Below are the code and all the weights of a small trained network. Each question names an input and a class and asks about switching units off, where a switched-off unit gives its printed mean instead of its output.

import numpy as np


def w(rows, s, z=0):
    codes = np.array(rows[::2]) - 128.0
    scale = np.full(codes.shape[1], s)
    scale[-1] = z or s
    return codes * scale


def norm(h):
    return h / np.sqrt((h * h).mean(-1, keepdims=True) + 1e-5)


def f(y):
    return np.maximum(y, 0)


def log_softmax(a):
    a = a - a.max(-1, keepdims=True)
    return a - np.log(np.exp(a).sum(-1, keepdims=True))


def net(x, mask):
    res = np.array(x, float).reshape(1, 5) / 4 @ E
    u = 0
    for l in range(4):
        y = f(norm(res) @ A[l][:, :-1].T + A[l][:, -1])
        res = res + np.where(mask[u : u + 7], y, B[l][:, -1]) @ B[l][:, :-1]
        u += 7
    return log_softmax(norm(res)[-1] @ U[:, :-1].T + U[:, -1])


A, B = {}, {}
E = w([
[4,213,117,78,134,102],'x0',
[97,51,171,32,97,118],'x1',
[131,178,185,81,175,228],'x2',
[122,114,70,119,84,187],'x3',
[136,129,116,120,141,126],'x4',
],0.011)
A[0] = w([
[81,48,136,77,82,77,50],'L0N1',
[30,156,60,126,129,59,43],'L0N2',
[81,121,50,147,86,8,1],'L0N3',
[63,98,29,149,59,191,46],'L0N4',
[112,20,91,182,100,95,84],'L0N5',
[120,193,60,223,136,87,16],'L0N6',
[135,160,198,143,160,12,69],'L0N7',
],0.017,0.0058)
B[0] = w([
[30,78,18,177,136,92,240],'L0N1',
[159,199,225,101,44,7,233],'L0N2',
[110,125,200,110,207,244,254],'L0N3',
[213,158,59,12,140,138,194],'L0N4',
[188,82,189,121,172,202,242],'L0N5',
[83,128,16,223,159,125,228],'L0N6',
[213,130,45,3,140,151,238],'L0N7',
],0.02,0.0096)
A[1] = w([
[215,21,123,181,83,80,121],'L1N1',
[55,6,167,117,87,96,110],'L1N2',
[169,71,75,73,114,99,82],'L1N3',
[117,144,144,123,99,83,33],'L1N4',
[192,68,174,179,80,91,87],'L1N5',
[85,159,169,126,77,97,4],'L1N6',
[53,160,193,104,157,206,133],'L1N7',
],0.021,0.0032)
B[1] = w([
[184,87,220,128,48,78,193],'L1N1',
[5,59,71,239,195,57,198],'L1N2',
[186,142,66,81,161,113,249],'L1N3',
[90,137,175,107,131,92,148],'L1N4',
[152,136,172,168,33,137,157],'L1N5',
[139,143,206,104,78,48,153],'L1N6',
[65,156,182,160,139,195,215],'L1N7',
],0.02,0.011)
A[2] = w([
[163,115,144,187,50,89,83],'L2N1',
[149,171,114,250,94,122,65],'L2N2',
[110,99,213,173,177,171,69],'L2N3',
[91,172,153,145,99,199,69],'L2N4',
[123,144,110,200,134,126,37],'L2N5',
[117,117,31,189,121,121,29],'L2N6',
[84,163,124,111,50,137,3],'L2N7',
],0.021,0.0034)
B[2] = w([
[164,132,165,101,37,66,198],'L2N1',
[68,77,91,196,127,71,198],'L2N2',
[166,121,168,205,115,254,254],'L2N3',
[80,159,121,77,193,219,207],'L2N4',
[106,121,96,178,124,98,178],'L2N5',
[100,110,61,86,79,85,240],'L2N6',
[150,133,216,103,165,73,156],'L2N7',
],0.018,0.0081)
A[3] = w([
[163,113,164,158,37,170,40],'L3N1',
[107,158,66,253,124,124,1],'L3N2',
[26,208,187,118,75,84,38],'L3N3',
[212,54,175,87,226,89,108],'L3N4',
[199,137,104,59,51,143,195],'L3N5',
[240,39,159,202,104,152,65],'L3N6',
[182,155,138,190,141,151,18],'L3N7',
],0.018,0.0018)
B[3] = w([
[156,114,212,102,182,80,196],'L3N1',
[15,36,92,127,169,114,222],'L3N2',
[216,24,255,197,130,77,206],'L3N3',
[173,177,69,107,78,219,247],'L3N4',
[230,131,80,93,87,132,252],'L3N5',
[23,217,241,96,186,46,254],'L3N6',
[49,143,102,146,106,119,174],'L3N7',
],0.018,0.0086)
U = w([
[169,131,247,107,76,59,131],'0',
[173,142,98,69,116,146,249],'1',
[55,83,85,160,113,86,88],'2',
[98,139,197,135,161,221,4],'3',
],0.014,0.003)

Each question gives the input, the list of numbers given to net, and the class t.
The units are the neurons (one row each of A and B). Each row of codes is followed by its name. A weight is (code - 128) times the scale printed after its matrix; where a second scale follows, it is the last column's (A, B and U).
mask holds one flag per neuron, layer by layer. A switched-off neuron (its flag False) gives its mean, the last column of its row in B, instead of its output. The means were averaged over made-up inputs and are rounded, as every weight is.
A unit's drop is (log p(t) with every unit on - log p(t) with that unit switched off) / (log p(t) with every unit on - log p(t) with every unit switched off).
The circuit of an input: a set's keep is (log p(t) with only the set's units on - log p(t) with every unit switched off) / (log p(t) with every unit on - log p(t) with every unit switched off). Starting from the 12 units with the biggest drops (on a tie, the unit counted first), units are removed one at a time, each time the one whose removal leaves the highest keep (on an exact tie, the one counted first), for as long as the keep stays at least 0.8.
circuit, biggest first: the units of the circuit, biggest drop first
most important unit: the unit with the biggest drop
top k neurons: the k neurons with the biggest drops, biggest first
top k neurons in layer l: the k neurons of layer l with the biggest drops, biggest first
input [1,-4,1,-6,-8], class 1: circuit, biggest first : (L0N7)
input [5,8,7,-7,7], class 2: circuit, biggest first : (L0N3 L0N5)
input [4,-6,6,1,-2], class 2: circuit, biggest first : (L0N3 L3N2)
input [2,-8,5,-7,-1], class 2: top 2 neurons : (L0N6 L0N4)
input [-8,0,8,-4,-6], class 0: circuit, biggest first : (L0N3 L1N1)
input [-2,8,7,7,-3], class 2: top 4 neurons : (L0N7 L0N3 L1N2 L0N5)
input [-5,6,-7,-1,-6], class 3: top 2 neurons : (L0N5 L0N3)
input [4,-8,7,6,-8], class 2: top 4 neurons : (L0N3 L0N7 L0N5 L0N6)
input [-4,1,3,-1,-3], class 0: top 4 neurons : (L0N3 L0N1 L0N7 L0N4)
input [-6,-7,-8,-2,-4], class 3: top 3 neurons : (L0N5 L0N2 L0N1)
input [-6,5,-7,5,3], class 3: top 3 neurons in layer 0 : (L0N5 L0N2 L0N7)
input [-7,8,0,3,-8], class 2: top 3 neurons in layer 0 : (L0N1 L0N2 L0N7)
input [6,6,-8,5,4], class 3: top 3 neurons : (L0N3 L0N7 L0N5)
input [-5,1,6,-6,8], class 1: circuit, biggest first : (L3N4)
input [-2,2,2,-3,-5], class 1: top 2 neurons : (L0N3 L0N2)
input [-5,-5,-2,-2,0], class 0: top 3 neurons in layer 1 : (L1N1 L1N2 L1N7)
input [6,-5,-5,-3,-4], class 0: top 2 neurons in layer 0 : (L0N2 L0N5)
input [7,-3,5,6,0], class 0: top 2 neurons : (L0N7 L0N3)
input [6,7,-8,-1,2], class 3: top 3 neurons in layer 0 : (L0N3 L0N6 L0N5)
input [-5,2,2,-1,7], class 0: most important unit : L0N3
input [-6,-1,4,3,1], class 0: top 2 neurons : (L0N3 L0N7)
input [-4,-5,6,6,-6], class 1: top 2 neurons in layer 1 : (L1N2 L1N7)
input [5,7,3,-5,7], class 2: top 3 neurons : (L0N1 L0N4 L1N2)
input [1,5,-7,7,4], class 1: top 2 neurons : (L0N4 L0N1)
input [1,8,7,-5,-2], class 2: top 3 neurons in layer 0 : (L0N3 L0N2 L0N5)
input [-5,6,-4,2,7], class 2: top 4 neurons : (L1N2 L0N1 L0N2 L0N7)
input [0,3,-6,-3,-8], class 3: top 2 neurons : (L0N3 L0N5)
input [-2,5,-1,-6,3], class 1: most important unit : L0N7
input [2,0,-5,-4,2], class 3: top 2 neurons in layer 0 : (L0N3 L0N4)
